The rows lie along a hidden order. The number after each row says roughly how far along it the row is, from 0 to 10. A new part has a new order.
[-17  17  11  28  54   0  23  -1  -5  -6 -27  27  31  18 -23 -16  -2   5
  -4   4  35 -28  23 -31  -9 -15  -8  15  19  32  -2  20  22  34   5  -2
  49   0  35  -8  56 -13 -26  15  32   1   1   3  -5  26   0  48   9  61
   0  61  17 -82  11  29 -47  -7 -12   8  31 -16 -18  -9  15   1  15   1
  16 -13 -31   3  24  28  -8   4   4   6  39   0   1 -51   3  15 -14  -5
  -1  29  66 -10 -20  30 -42  16 -11  65 -19 -24 -16  -8   5 -24   6  -5
   8 -21 -61  45 -17  17  -9  -4 -10  -1   6  11 -46   0   5   2  78   8
  29   4  18 -15 -51  10  27 -18  -3  -5 -16  -9  -3  -6  40  31   8   0
  34   9  23  12 -54  11 -40  29 -15  36  26   3  -6 -16   5  -9  -1  46
   7   7   3  28  23 -23  -5   9  18  -8   2   6  30  15 -39 -10 -40  24] | 7
[-13  22   4  22  50   2  12  -7 -15 -11 -39  10  27  21 -18  -9  -1   2
   6   3  34 -25  20 -35  -9  -8  -4 -13   9  32 -11  26  29  35   9   2
  40  -1  22  -6  89 -14 -25  17  28   2  -2   3  -7  19  -4  45  13  63
   0  50  18 -55  27  24 -44 -10  -8   9  21  -8 -15  -4  16   1  11  -2
  18  -5 -21  -2  16  21  -5  -2   4   2  22  -5   4 -47   2  12  -9   1
  -5  18  47 -17 -13  17 -44  17 -22  97 -10 -20 -16 -18   5 -17   2  -2
   5 -17 -46  33 -29  10  -6  -9  -4  -1   4  12 -37  -1   8  -2  49   3
  14   2  22 -15 -49  -1  18 -18 -14  -5 -24 -42   9  -9  33  34  15  -7
  40   9  22   6 -26   9 -33  24 -17  26  22   3  -3 -10   9  -7   8  28
  11  16   8  27  30 -18  -8   6  30 -11   2   1  37   9 -32  -7 -47  15] | 9
[-13  16   5  24  45   4  17 -10 -25  -9 -39   9  13  21 -19  -8  -1   5
   9   3  29 -22  19 -36  -7  -6  -3  -9  10  31 -14  26  29  44  13   4
  35  -2  27  -5  94 -16 -26  18  28   5  -1   3  -6  26  -4  40  11  62
  -1  46  20 -66  27  35 -48  -9 -12  11  23  -9 -15 -15  22   2   7  -2
  23  -9 -18  -5  21  23  -6  -6   4   0  38  -7   6 -51   1  14  -7   2
  -7  26  77 -15 -14  25 -53  13 -22  59 -15 -21 -16 -18   7 -16   2  -3
   5 -16 -51  52 -21  14  -9  -7  -5  -1   5  15 -30  -3  12  -3  63   5
  15   3  23 -13 -46  -1  19 -18 -21  -9 -18 -51  10 -11  34  34  15  -9
  32  10  21   4 -22  16 -31  33 -19  28  24   4  -3 -16   9  -7   7  26
  16  17  11  29  29 -10  -7   6  27 -15   2   1  33  11 -38  -7 -42  18] | 8
[-15  16   5  28  43   2  19 -10 -26 -12 -40  12  13  18 -16 -10  -1   5
   6   4  33  72  25 -31 -12  -6  -4  -5  12  30 -16  25  27  40  10   2
  33  -3  29  -5  78 -14 -29  19  28   2  -1   1  -8  20  -6  45  11  52
   0  58  14 -59  28  30 -45  -8 -12   9  18 -10 -13 -17  18   1  12  -2
  19  -8 -24  -3  21  19  -5  -4   5   2  39  -8   7 -44   1  18 -10   1
  -8  28  66 -13 -15  24 -17  12 -15  56 -13 -18 -16 -14   6 -13   4  -3
   7 -19 -74  36 -19  12 -10  -9  -5  -1   5  14 -35  -2   9  -3  37   5
  17   3  23 -15 -48   0  24 -16 -15  -7 -19 -45   9  -9  37  30  13  -8
  38   7  27   6 -34  12 -34  27 -23  36  24   3  -2 -15  11 -10  11  23
  14  15   9  28  34 -16  -7   7  30 -14   2   1  34  11 -33  -7 -42  18] | 1
[-13  14   2  15  52   4  13 -12 -23 -11 -37   3  28  26  -5  -6   0   3
  13   3  26 -21  33 -42  -8  -6   1 -13   5  29 -18  30  35  38  14   4
  44  -4  23  -1  68 -14 -32  21  26   4  -3   3  -9  12  -6  46  13  57
  -2  60  25 -65  29  27 -48  -9  -9  11  17  -5 -15 -20  14   3   4  -4
  25  -5 -18  -6  17  24  -7  -9   5   2  26 -14   8 -33   0  18 -10   5
  -9  20  75 -16 -10  20 -43   9 -24  58  -7 -14 -16 -18   5 -16   0  -2
   5 -17 -63  51 -24   9  -9 -12  -3  -1   5  13 -29  -4  10  -4  75   1
  14   4  19 -16 -70  -6  15 -14 -24  -7 -22 -48  18 -13  30  29  16 -11
  33   8  23   3 -29  13 -31  38 -28  26  24   4  -1 -15  16  -8   9  17
  18  24   9  26  32 -11  -9   7  31 -25   1  -3  38  10 -32  -6 -41  13] | 1
[ -8  18   2  14  42   4  14 -18 -36 -17 -44  -6  21  25 -18  -6   1   4
  14   1  20 -16  24 -39 -13  -4   3 -23   1  25 -26  32  36  39  21   7
  39  -6  25  -3  67 -16 -36  13  16   4  -4   2  -8  24 -13  49  12  36
  -3  52  24 -54  38  29 -45 -12 -10  16   4  -5 -13 -19  17   4  -1  -6
  27  -2 -17  -9  15  21  -1 -13   4  -1  37 -11   8 -38   0  14  -7   6
 -10  25  75 -15 -10  19 -42   7 -19  73  -3 -19 -11 -21   6 -17   0  -1
   3 -19 -37  38 -28   4 -11 -12  -1  -2   3  11 -24  -5  14  -6  83   1
  12   4  28  -9 -54 -13  12 -16 -33  -9 -26 -57  20  -8  13  35  17 -15
  34   7  20  -1 -29  19 -28  34 -26  34  28   7   0 -17  17  -6  21  20
  18  26  10  19  33  -8 -10   5  41 -24   1  -4  40   8 -25  -8 -47  11] | 0
[ 15  19   5  23  49   3  16  -9 -18  -9 -30   6  29  25 -18  -9   0   5
   8   2  24 -21  20 -29  -9 -10  -2  -7   9  29 -15  14  11  38   9   2
  40  -3  42  -6  63 -12 -25  17  25   2  -2   3  -9  18  -5  30  11  53
   0  67  21 -69  31  27 -46  -8 -11  10  21  -7 -14 -17  19   2  11  -2
  19  -5 -21  -7  21  20  -5  -4   4   2  32  -7   8 -49   1  15 -10   1
  -8  22  59  -7 -15  26 -49  13 -19  62 -13 -21 -15 -15   8 -19   4  -3
  -3 -20 -48  36 -20  10  -7  -9  -5  -1   5  15 -30  -2  11  -3 100   3
  16   2  33 -15 -63   3  20 -15 -23  -8 -19 -36   8  -8  31  33  10  -7
  37   9  23   9 -22  13 -31  30 -21  30  23   3  -3 -13  12  -8   8  28
  13  13   7  26  31 -15  -9  10  29 -15   2   1  45   8 -30  -6 -34  12] | 4
[-14  13   5  28  41   2  13 -11 -27 -14 -45   5  30  31 -15  -7  -1   4
   9   3  31 -22  24 -37 -10  -8   0 -12   8  32 -15  32  29  37  13   5
  50  -4  32  -5  77 -14 -50  16  29   5  -2   3  -8  18  -3  57  13  53
  -2  50  32 -57  35  26 -41  -9 -10  14  24  -7 -25 -16  13   2   7  -2
  19  -5 -17  -5  19  25  -4  -9   3   1  34  -6   7 -44   1  15 -11   4
  -8  21  66 -10 -16  20 -38  11 -22  66  -8 -18 -16 -18  10 -21   1  -2
   6 -25 -56  36 -24   8  -8  -8  -5  -1   4   3 -29  -2   9  -2  83   3
  19   4  26 -15 -52  -2  19 -16 -21  -7 -20 -61  12 -10  35  33  16 -10
  24  10  23   3 -23  16 -24  32 -26  48  27   4   0 -16  12  -7  13  23
  13  16   9  17  26 -14 -10   8  30 -16   2  -1  37  12 -36  -7 -35  17] | 0
[-18  19  15  42  59   1  22  -2  -1  -7 -30  33  31  19 -28 -18  -3   6
  -1   4  39 -30  17 -38 -10 -14 -10  16  23  33   0  21  37  23   9  -1
  51   2  33  -8  71 -10 -29  24  37   0   0   2  -9  27   7  49   9  67
   1  62  20 -64  27  36 -56  -4 -14   6  35 -16 -21 -10  21   1  25   3
  10 -13 -33   4  28  30 -10   6   3   7  38   1   2 -55   4  15 -13  -5
  -1  35  64 -13 -17  33 -42  23 -18  78 -21 -27 -19  -9   5 -40   7  -6
  11 -20 -52  52 -16  23 -13  -4 -13  -2   7  13 -52   3   4   2  81  10
  21   4  33 -24 -26  14  35 -23  -6  -4 -14 -50  -6  -6  52  35  12   0
  37  12  32  15 -36   9 -42  26  -8  38  26   0  -7 -16   7 -11  -3  54
  15   6   1  35  26 -24  -7  13  12  -7   2   7  32  13 -39 -10 -42  24] | 0
[-13  14   9  33  48   1  21  -6  -9  -9 -29  20  36  22 -22 -12  -1   2
   1   2  32 -29  25 -31 -10 -12  -5   9  14  31  -5  21  28  35   8   0
  44   0  30  -7  68 -13 -27  20  27   2   1   4  -8  22   1  45   9  51
  -1  52  18 -68  30  32 -54  -6  -9   8  27 -12 -17 -14  15   1  13   2
  14 -10 -29   1  24  22  -9   2   5   5  37  -3   2 -40   2  16 -11  -3
  -4  28  58 -11 -16  23 -46  13 -19  60 -20 -10 -18  -9   6 -25   5  -4
   8 -12 -63  37 -16  16 -10 -13  -8  -1   4  10 -34   0   5   0  69   7
  21   5  16 -16 -47  10  30 -19 -10  -4 -19 -46   0  -6  34  31  15  -4
  31  10  22  10 -28  12 -37  21 -19  31  23   1  -4 -13   8  -9   4  28
  10   7   5  31  32 -19  -8   9  24 -12   1   2  29  12 -36  -8 -44  24] | 10
[-14  17   8  23  49   2  19  -9 -21 -15 -44  12  26  19 -23  -9  -1   5
   7   4  30 -20  13 -41 -12  -6  -4  -4  10  33 -14  28  33  39  12   4
  30  -3  29  -6  76 -16 -34  17  26   3  -1   3  -9  21  -7  43  11  54
   0  47  21 -63  30  29 -44 -12 -11  13  27 -10 -15 -15  19   2   7  -3
  16 -10 -20  -4  20  26  -6  -3   5   0  37  -7   5 -42   3  20 -10   0
  -8  30  74 -15 -16  12 -48   6 -25  62 -11 -27 -12 -18   6 -23   2  -2
   5 -18 -69  39 -28  11  -5  -8  -6   0   4  12 -33  -3   9  -2  50   3
  16   3  26 -17 -48  -1  20 -15 -14  -9 -32 -55  10  -9  38  36  16  -8
  16   4  25   4 -28  18 -28  37 -26  37  37   5  -3 -11  11  -7  11  28
  12  14   8  28  31 -13  -6  10  30 -17   1   1  32  11 -39  -7 -38  20] | 3
[-15  21   2  38  33   3  15  -8 -19 -10 -33   3  24  14 -12  -5  -1   5
  13   3  25 -15  23 -32  -8  -7  -2  -6   8  23 -17  36  21  37  13   4
  37  -2  35  -5  66 -12 -27  18  23   1  -2   4  -6  18  -6  45   9  45
   0  54  25 -62  28  32 -44  -9 -10  10  13 -12 -12 -18  15   2   8  -6
  20 -10 -18  -4  18  23  -4  -5   3   0  34  -6   5 -43   1  14 -10   3
  -9  24  74 -15 -11  19 -47  13 -21  44  -8 -14 -15 -15   7 -20   2  -1
   6 -23 -38  49 -24  12 -10 -10  -4   0   4  13 -22  -3   7  -3  75   3
  15   4  27 -15 -44   1  19 -18 -19  -7 -12 -46  11  -8  32  38  12 -13
  33   9  23   5 -24  12 -28  35 -23  32  15   4  -1 -14  12  -6  10  25
  14  16   8  28  26 -14  -8   7  34 -18   2   0  60  12 -26 -10 -34  17] | 5
[-14  16   9  20  45   2  15  -9 -18  -6 -32  12  31  23 -20  -8  -2   5
   5   2  35 -24  21 -36 -12  -9  -4  -2  16  31 -12  24  31  38   7   2
  41  -1  30  -8  84 -13 -31  21  33   2   0   3  -9  20  -1  43  11  51
  -1  44  15 -84  35  24 -39  -9 -10   6  28 -10 -18 -10  17   2  14  -2
  13  -8 -25  -1  22  28  -5  -1   4   2  34  -1   4 -46   2   7 -10   0
  -7  31  50 -11 -15  23 -49  13 -23  57 -14 -20 -20 -14   4 -26   2  -2
   7 -25 -48  35 -19  11 -10  -5  -7  -1   6  12 -36   0   5   0  94   1
  17   6  23 -14 -50   4  25 -19 -15  -6 -18 -39   8  -7  35  34  15  -8
  43   9  26  23 -28  13 -34  36 -19  29  25   3  -4 -17  10  -9   7  27
  16  10   4  30  29 -18  -8   8  31 -12   1   2  32  11 -37  -8 -37  17] | 2
